Below is a small trained network, with its code and all its weights. Each question gives an input and a target symbol and asks what happens when units are switched off, that is, made to give their printed mean instead of their output.

import numpy as np


def w(rows, s, z=0):
    codes = np.array(rows[::2]) - 128.0
    scale = np.full(codes.shape[1], s)
    scale[-1] = z or s
    return codes * scale


def norm(h):
    return h / np.sqrt((h * h).mean(-1, keepdims=True) + 1e-5)


def f(y):
    return np.maximum(y, 0)


def softmax(a):
    e = np.exp(a - a.max(-1, keepdims=True))
    return e / e.sum(-1, keepdims=True)


def log_softmax(a):
    a = a - a.max(-1, keepdims=True)
    return a - np.log(np.exp(a).sum(-1, keepdims=True))


def net(x, mask):
    ids = ['αδθλμσφψ'.index(c) for c in x.split()]
    T = len(ids)
    res = E[ids] + P[:T]
    u = 0
    for l in range(2):
        q, k, v = (norm(res) @ M[l].T for M in (Q, K, V))
        z = softmax(np.where(np.tri(T) > 0, q @ k.T / 4**0.5, -1e9)) @ v
        res = res + np.where(mask[u], z, O[l][:, -1]) @ O[l][:, :-1]
        u += 1
        y = f(norm(res) @ A[l][:, :-1].T + A[l][:, -1])
        res = res + np.where(mask[u : u + 4], y, B[l][:, -1]) @ B[l][:, :-1]
        u += 4
    return log_softmax(norm(res)[-1] @ U[:, :-1].T + U[:, -1])


Q, K, V, O, A, B = {}, {}, {}, {}, {}, {}
E = w([
[144,82,122,198,150],'α',
[128,99,165,172,140],'δ',
[9,236,179,212,103],'θ',
[130,122,70,161,136],'λ',
[96,106,55,168,149],'μ',
[121,9,161,42,228],'σ',
[204,210,158,81,254],'φ',
[140,189,165,68,103],'ψ',
],0.0078)
P = w([
[71,232,146,2,128],'0',
[167,113,43,130,106],'1',
[182,117,95,183,114],'2',
[190,121,117,180,121],'3',
[191,99,153,178,128],'4',
[197,77,140,168,141],'5',
[208,73,136,153,130],'6',
[192,65,107,133,117],'7',
],0.0041)
Q[0] = w([
[212,76,63,237,159],'L0H1',
[131,108,83,202,114],'L0H1',
[105,159,111,148,123],'L0H1',
[1,122,169,164,254],'L0H1',
],0.008)
K[0] = w([
[31,180,146,50,187],'L0H1',
[81,161,137,60,147],'L0H1',
[133,74,149,119,189],'L0H1',
[254,159,223,119,160],'L0H1',
],0.0084)
V[0] = w([
[64,125,147,137,106],'L0H1',
[96,129,121,202,241],'L0H1',
[121,180,126,213,171],'L0H1',
[204,173,134,145,253],'L0H1',
],0.0054)
O[0] = w([
[50,93,57,79,103,165],'L0H1',
[102,12,102,198,2,254],'L0H1',
[97,136,116,143,41,198],'L0H1',
[138,36,140,73,35,192],'L0H1',
],0.0042,0.0018)
A[0] = w([
[179,70,183,226,148,3],'L0N1',
[51,253,119,229,19,109],'L0N2',
[181,92,161,191,129,50],'L0N3',
[161,228,124,124,46,106],'L0N4',
],0.0035,0.0025)
B[0] = w([
[115,160,1,123,127,163],'L0N1',
[200,69,155,175,134,250],'L0N2',
[98,136,65,133,109,157],'L0N3',
[210,143,142,177,179,182],'L0N4',
],0.0067,0.002)
Q[1] = w([
[128,146,41,202,148],'L1H1',
[155,97,72,134,176],'L1H1',
[142,93,69,175,127],'L1H1',
[110,97,244,159,144],'L1H1',
],0.011)
K[1] = w([
[2,171,99,70,184],'L1H1',
[65,212,178,27,171],'L1H1',
[45,139,134,28,126],'L1H1',
[225,18,134,123,172],'L1H1',
],0.0074)
V[1] = w([
[53,105,183,95,89],'L1H1',
[152,46,103,87,216],'L1H1',
[141,149,200,64,115],'L1H1',
[255,165,170,103,112],'L1H1',
],0.0069)
O[1] = w([
[57,119,216,58,144,75],'L1H1',
[144,3,154,159,225,169],'L1H1',
[114,107,123,14,91,19],'L1H1',
[205,97,74,52,83,3],'L1H1',
],0.0066,0.004)
A[1] = w([
[216,175,119,174,118,147],'L1N1',
[135,60,16,2,111,4],'L1N2',
[208,123,215,189,192,61],'L1N3',
[210,149,146,79,201,201],'L1N4',
],0.0071,0.0041)
B[1] = w([
[155,107,80,51,149,252],'L1N1',
[129,176,254,147,137,184],'L1N2',
[83,224,212,19,182,226],'L1N3',
[178,233,120,140,117,213],'L1N4',
],0.0076,0.0042)
U = w([
[115,71,141,166,1,90],'α',
[27,118,143,25,91,226],'δ',
[64,240,87,121,8,8],'θ',
[229,133,43,158,109,182],'λ',
[83,178,137,221,179,144],'μ',
[135,57,176,62,218,47],'σ',
[182,65,191,104,32,193],'φ',
[175,253,163,40,153,120],'ψ',
],0.0096,0.0017)

Each question gives the input, a string of symbols that net reads in full, and the target symbol t.
The units are the heads (4 rows each of Q, K, V and O) and the neurons (one row each of A and B). Each row of codes is followed by its name. A weight is (code - 128) times the scale printed after its matrix; where a second scale follows, it is the last column's (O, A, B and U).
mask holds one flag per unit, layer by layer, with each layer's heads first. A switched-off unit (its flag False) gives its mean, the last column of its rows in O or B, instead of its output. The means were averaged over made-up inputs and are rounded, as every weight is.
A unit's drop is (log p(t) with every unit on - log p(t) with that unit switched off) / (log p(t) with every unit on - log p(t) with every unit switched off).
The circuit of an input: a set's keep is (log p(t) with only the set's units on - log p(t) with every unit switched off) / (log p(t) with every unit on - log p(t) with every unit switched off). Starting from all 10 units, units are removed one at a time, each time the one whose removal leaves the highest keep (on an exact tie, the one counted first), for as long as the keep stays at least 0.8.
circuit, biggest first: the units of the circuit, biggest drop first
most important unit: the unit with the biggest drop
k most important neurons: the k neurons with the biggest drops, biggest first
k most important neurons of layer l: the k neurons of layer l with the biggest drops, biggest first
drop of u: that unit's drop, to one decimal
input θ μ α, target θ: circuit, biggest first	[L1H1]
input μ ψ μ μ φ ψ, target λ: circuit, biggest first	[L1H1; L0H1; L1N3]
input θ μ θ ψ δ, target θ: circuit, biggest first	[L1H1; L0N1]
input φ μ ψ μ λ, target φ: circuit, biggest first	[L1H1; L0H1]
input μ ψ ψ, target λ: circuit, biggest first	[L1H1; L0N4]
input δ λ μ λ λ λ δ, target δ: circuit, biggest first	[L1H1; L0N1]
input φ ψ μ μ μ δ μ λ, target φ: circuit, biggest first	[L1H1; L1N2]
input θ λ ψ ψ φ σ μ δ, target θ: circuit, biggest first	[L0N1; L1H1]
input ψ ψ σ, target ψ: 2 most important neurons	[L1N4; L1N2]
input μ ψ θ, target ψ: 3 most important neurons	[L1N3; L0N2; L0N4]
input ψ μ μ α δ φ δ, target ψ: 2 most important neurons of layer 1	[L1N2; L1N4]
input φ λ ψ μ ψ φ σ, target ψ: 3 most important neurons	[L1N4; L1N2; L0N2]
input λ θ θ, target λ: 2 most important neurons of layer 0	[L0N2; L0N4]
input λ α φ μ λ μ ψ δ, target λ: circuit, biggest first	[L1H1]
input λ ψ θ, target ψ: 2 most important neurons	[L0N2; L1N3]
input λ μ μ σ α μ, target λ: drop of L0H1	1.4
input λ μ μ φ μ φ, target λ: drop of L1H1	2.1
input α μ μ ψ μ θ μ, target α: drop of L0H1	0.9
input ψ μ μ μ μ μ δ, target ψ: drop of L0N3	0.0
input λ μ μ μ δ, target λ: most important unit	L0N1
